Below are the code and all the weights of a small trained network. Each question names an input and a class and asks about switching units off, where a switched-off unit gives its printed mean instead of its output.

import numpy as np


def w(rows, s, z=0):
    codes = np.array(rows[::2]) - 128.0
    scale = np.full(codes.shape[1], s)
    scale[-1] = z or s
    return codes * scale


def f(y):
    return np.maximum(y, 0)


def log_softmax(a):
    a = a - a.max(-1, keepdims=True)
    return a - np.log(np.exp(a).sum(-1, keepdims=True))


def net(x, mask):
    res = np.array(x, float).reshape(1, 8) / 4 @ E
    y = f(res @ A[0][:, :-1].T + A[0][:, -1])
    res = res + np.where(mask, y, B[0][:, -1]) @ B[0][:, :-1]
    return log_softmax(res[-1] @ U[:, :-1].T + U[:, -1])


A, B = {}, {}
E = w([
[158,136,139,152,127,156,133,159,138,124,147,137],'x0',
[121,228,133,58,101,99,157,98,235,173,201,99],'x1',
[151,92,209,195,35,133,126,85,166,39,108,63],'x2',
[55,137,147,247,140,153,50,99,139,254,94,119],'x3',
[30,181,73,168,79,180,132,115,79,78,191,157],'x4',
[168,134,122,172,137,165,121,173,153,111,156,123],'x5',
[186,218,120,130,146,164,75,62,168,63,78,222],'x6',
[123,131,173,87,72,82,2,209,117,120,145,130],'x7',
],0.0081)
A[0] = w([
[120,145,188,133,40,125,150,74,199,113,112,68,169],'n1',
[151,158,134,172,146,153,205,53,164,192,149,115,156],'n2',
[110,176,116,105,98,113,136,160,252,155,170,136,146],'n3',
[179,211,90,159,155,116,110,120,140,105,78,239,61],'n4',
[150,117,94,34,80,148,158,137,124,50,159,139,47],'n5',
[80,112,90,157,141,154,110,172,49,73,108,160,147],'n6',
[53,145,151,89,44,184,158,116,115,125,77,151,135],'n7',
[43,136,178,165,121,172,99,87,165,194,111,140,31],'n8',
[68,167,99,157,73,137,116,139,69,81,178,164,112],'n9',
[99,177,44,119,146,96,154,176,101,189,190,185,98],'n10',
[211,198,173,131,195,178,74,55,170,89,67,157,114],'n11',
[60,117,81,132,173,87,186,48,171,87,105,124,162],'n12',
[113,176,167,101,85,77,7,206,121,105,103,130,242],'n13',
[110,99,195,184,48,141,117,101,158,65,62,105,148],'n14',
[144,197,113,95,75,104,145,74,190,180,179,74,124],'n15',
[126,159,96,66,163,117,130,136,198,212,174,162,107],'n16',
[68,63,112,131,164,155,124,161,191,129,150,47,38],'n17',
[175,120,79,105,198,103,205,96,126,46,150,119,117],'n18',
[103,109,96,147,101,132,159,116,158,159,89,133,157],'n19',
[201,167,116,226,185,164,175,117,109,130,168,99,236],'n20',
[123,162,75,109,114,132,139,140,82,56,186,117,113],'n21',
[90,172,174,231,125,175,109,109,147,251,93,132,74],'n22',
[11,140,115,176,110,161,147,112,133,88,212,162,142],'n23',
[101,107,144,166,212,184,162,130,128,112,76,120,148],'n24',
[165,149,142,131,91,89,136,78,154,123,189,87,4],'n25',
[56,66,165,119,71,83,231,204,50,177,189,64,120],'n26',
[108,161,118,78,93,146,54,54,149,79,59,206,91],'n27',
[163,142,165,54,114,78,151,181,99,67,141,165,104],'n28',
[159,121,107,119,138,113,154,184,94,175,104,1,94],'n29',
[109,188,121,172,101,195,83,99,173,204,78,131,62],'n30',
[202,103,146,142,236,39,99,161,222,152,55,101,101],'n31',
[74,97,144,120,96,95,148,158,124,192,154,93,80],'n32',
[124,135,101,61,233,120,107,185,108,203,112,214,123],'n33',
[53,143,146,125,131,41,173,75,106,141,52,147,232],'n34',
[72,185,77,148,93,141,101,73,65,118,195,105,100],'n35',
[150,113,133,147,144,157,170,134,104,162,181,65,127],'n36',
[121,18,133,151,122,138,150,146,69,146,52,174,97],'n37',
[138,131,127,87,140,117,183,164,161,30,143,137,83],'n38',
[94,168,84,99,151,184,108,161,106,150,175,172,157],'n39',
[194,105,181,75,138,80,161,128,142,186,46,95,102],'n40',
[84,147,153,147,162,142,13,147,146,157,143,92,139],'n41',
[105,76,126,152,177,129,204,59,97,138,143,95,164],'n42',
[167,69,70,153,208,73,97,135,73,132,107,194,156],'n43',
[134,146,117,128,163,193,180,73,181,120,54,145,212],'n44',
[94,146,140,67,122,79,109,78,150,155,117,95,236],'n45',
[77,183,147,87,132,132,156,143,220,152,140,99,59],'n46',
[147,69,121,146,128,132,88,159,77,100,52,182,136],'n47',
],0.0072,0.003)
B[0] = w([
[96,93,182,54,171,196,138,119,169,56,77,88,214],'n1',
[132,125,127,67,109,106,56,150,81,125,212,108,203],'n2',
[186,61,84,169,149,177,30,73,16,89,184,211,201],'n3',
[63,179,87,170,55,151,141,139,183,171,64,142,206],'n4',
[150,192,151,129,195,92,147,179,72,123,68,127,203],'n5',
[153,138,149,108,149,143,117,65,123,118,143,172,209],'n6',
[118,92,146,87,135,113,166,88,188,132,160,147,169],'n7',
[136,160,179,166,188,61,153,149,55,159,51,122,189],'n8',
[211,57,159,190,103,100,205,83,221,176,192,128,195],'n9',
[80,108,146,122,147,153,173,131,165,58,116,81,201],'n10',
[85,136,23,169,60,167,156,159,189,168,78,152,232],'n11',
[146,151,117,106,129,108,91,118,144,140,163,107,196],'n12',
[117,152,87,61,65,85,34,121,153,148,254,61,254],'n13',
[46,116,198,36,196,175,157,158,133,102,105,43,234],'n14',
[153,112,128,157,141,187,48,106,44,85,105,202,202],'n15',
[145,118,170,127,139,203,155,84,102,75,114,148,203],'n16',
[102,169,85,152,104,153,135,128,125,104,55,170,166],'n17',
[169,180,106,91,184,111,125,195,86,161,146,122,207],'n18',
[110,144,74,54,149,104,82,154,112,141,151,126,162],'n19',
[147,79,102,53,125,121,53,201,121,192,206,51,211],'n20',
[165,109,163,144,166,46,170,170,131,185,121,177,191],'n21',
[145,163,159,152,223,36,182,144,104,132,67,117,235],'n22',
[184,62,161,144,149,107,182,90,199,163,187,175,204],'n23',
[157,123,138,98,139,129,105,132,75,131,162,103,197],'n24',
[139,145,151,135,134,129,143,111,93,68,50,153,160],'n25',
[90,168,66,139,52,176,109,190,151,198,7,192,243],'n26',
[86,168,7,102,96,184,160,168,175,206,72,166,205],'n27',
[120,189,108,143,179,66,114,178,101,162,115,144,203],'n28',
[92,139,78,158,78,172,160,126,170,163,93,149,189],'n29',
[148,162,131,145,167,101,124,220,60,153,73,141,201],'n30',
[176,104,157,210,101,76,247,44,224,123,201,172,226],'n31',
[121,143,111,143,102,141,106,128,134,160,88,150,183],'n32',
[59,145,197,57,145,189,197,150,199,37,115,21,244],'n33',
[191,138,163,44,130,130,86,166,157,157,145,128,194],'n34',
[212,78,180,162,132,113,215,121,203,145,141,175,186],'n35',
[99,105,66,120,71,135,116,152,144,147,98,142,172],'n36',
[173,84,103,132,150,158,104,93,60,82,123,194,223],'n37',
[130,196,142,139,176,70,124,175,99,159,54,125,195],'n38',
[104,118,178,80,135,166,166,115,180,113,164,82,191],'n39',
[162,93,142,175,131,65,209,70,217,153,178,186,200],'n40',
[147,194,137,87,166,64,99,169,85,129,144,99,206],'n41',
[99,142,108,78,62,109,76,129,109,144,195,79,202],'n42',
[103,83,121,112,147,155,122,80,94,68,161,135,222],'n43',
[153,129,72,56,90,124,82,131,144,152,181,65,216],'n44',
[172,68,118,81,140,163,90,133,117,119,186,180,190],'n45',
[137,155,153,184,117,194,100,62,38,79,103,171,178],'n46',
[159,81,143,122,103,146,64,82,52,94,156,175,220],'n47',
],0.0053,0.0095)
U = w([
[148,195,150,146,232,2,151,153,63,159,59,137,74],'0',
[76,142,49,156,36,185,143,125,162,183,41,168,86],'1',
[186,66,180,177,126,66,203,54,210,151,177,176,95],'2',
[158,91,145,145,149,214,74,47,28,60,127,194,84],'3',
[49,119,212,86,167,205,168,117,169,34,98,29,120],'4',
[147,114,138,99,139,125,95,134,142,154,140,130,254],'5',
[135,154,96,85,83,69,54,118,114,167,224,53,112],'6',
],0.0088,0.0082)

Each question gives the input, the list of numbers given to net, and the class t.
The units are the neurons (one row each of A and B). Each row of codes is followed by its name. A weight is (code - 128) times the scale printed after its matrix; where a second scale follows, it is the last column's (A, B and U).
mask holds one flag per neuron, in row order. A switched-off neuron (its flag False) gives its mean, the last column of its row in B, instead of its output. The means were averaged over made-up inputs and are rounded, as every weight is.
A unit's drop is (log p(t) with every unit on - log p(t) with that unit switched off) / (log p(t) with every unit on - log p(t) with every unit switched off).
The circuit of an input: a set's keep is (log p(t) with only the set's units on - log p(t) with every unit switched off) / (log p(t) with every unit on - log p(t) with every unit switched off). Starting from the 12 units with the biggest drops (on a tie, the unit counted first), units are removed one at a time, each time the one whose removal leaves the highest keep (on an exact tie, the one counted first), for as long as the keep stays at least 0.8.
circuit, biggest first: the units of the circuit, biggest drop first
top k neurons: the k neurons with the biggest drops, biggest first
drop when u is switched off: that unit's drop, to one decimal
input [8,3,5,-2,-6,6,8,5], class 1: circuit, biggest first	(n11)
input [1,0,-7,-7,6,-2,-4,-3], class 0: top 4 neurons	(n21 n5 n18 n38)
input [7,4,7,3,-3,1,7,-3], class 1: top 2 neurons	(n11 n33)
input [-8,7,5,8,7,8,4,-8], class 0: top 2 neurons	(n22 n8)
input [5,-1,-4,-3,-1,0,-5,-2], class 1: circuit, biggest first	(n26 n29)
input [2,8,4,4,-3,3,5,-4], class 3: circuit, biggest first	(n3 n15)
input [2,4,-1,-5,1,0,-3,4], class 0: top 2 neurons	(n5 n28)
input [-3,8,7,-6,5,-6,5,-2], class 3: top 2 neurons	(n15 n3)
input [1,-8,-3,0,-7,0,2,-7], class 3: top 3 neurons	(n37 n43 n47)
input [-7,2,-8,3,8,-6,2,-1], class 2: circuit, biggest first	(n35 n23)
input [4,6,-4,5,-7,4,8,4], class 1: top 2 neurons	(n11 n4)
input [-1,-5,6,-1,-6,-5,6,-2], class 1: top 2 neurons	(n11 n27)
input [7,4,3,4,-6,-1,3,6], class 2: top 2 neurons	(n31 n40)
input [5,-8,-6,-5,-5,-1,5,7], class 3: circuit, biggest first	(n47)
input [5,-7,6,-6,-2,-3,7,2], class 1: top 3 neurons	(n11 n27 n4)
input [-1,7,4,-4,4,1,-5,-5], class 3: circuit, biggest first	(n15 n3)
input [5,6,-8,-4,2,-2,-5,8], class 4: top 4 neurons	(n33 n10 n16 n39)
input [1,2,-1,2,-7,-1,-3,7], class 2: top 2 neurons	(n31 n40)
input [4,-3,-6,0,-1,6,-4,5], class 4: circuit, biggest first	(n33 n10)
input [-7,-8,-5,-3,1,3,-5,-5], class 3: circuit, biggest first	(n37)
input [-4,-5,-5,6,-7,-7,-5,-2], class 2: drop when n43 is switched off	0.1
input [8,4,2,8,4,8,-6,8], class 0: drop when n8 is switched off	0.2
input [3,-6,6,-5,-6,5,5,2], class 2: drop when n38 is switched off	-0.2
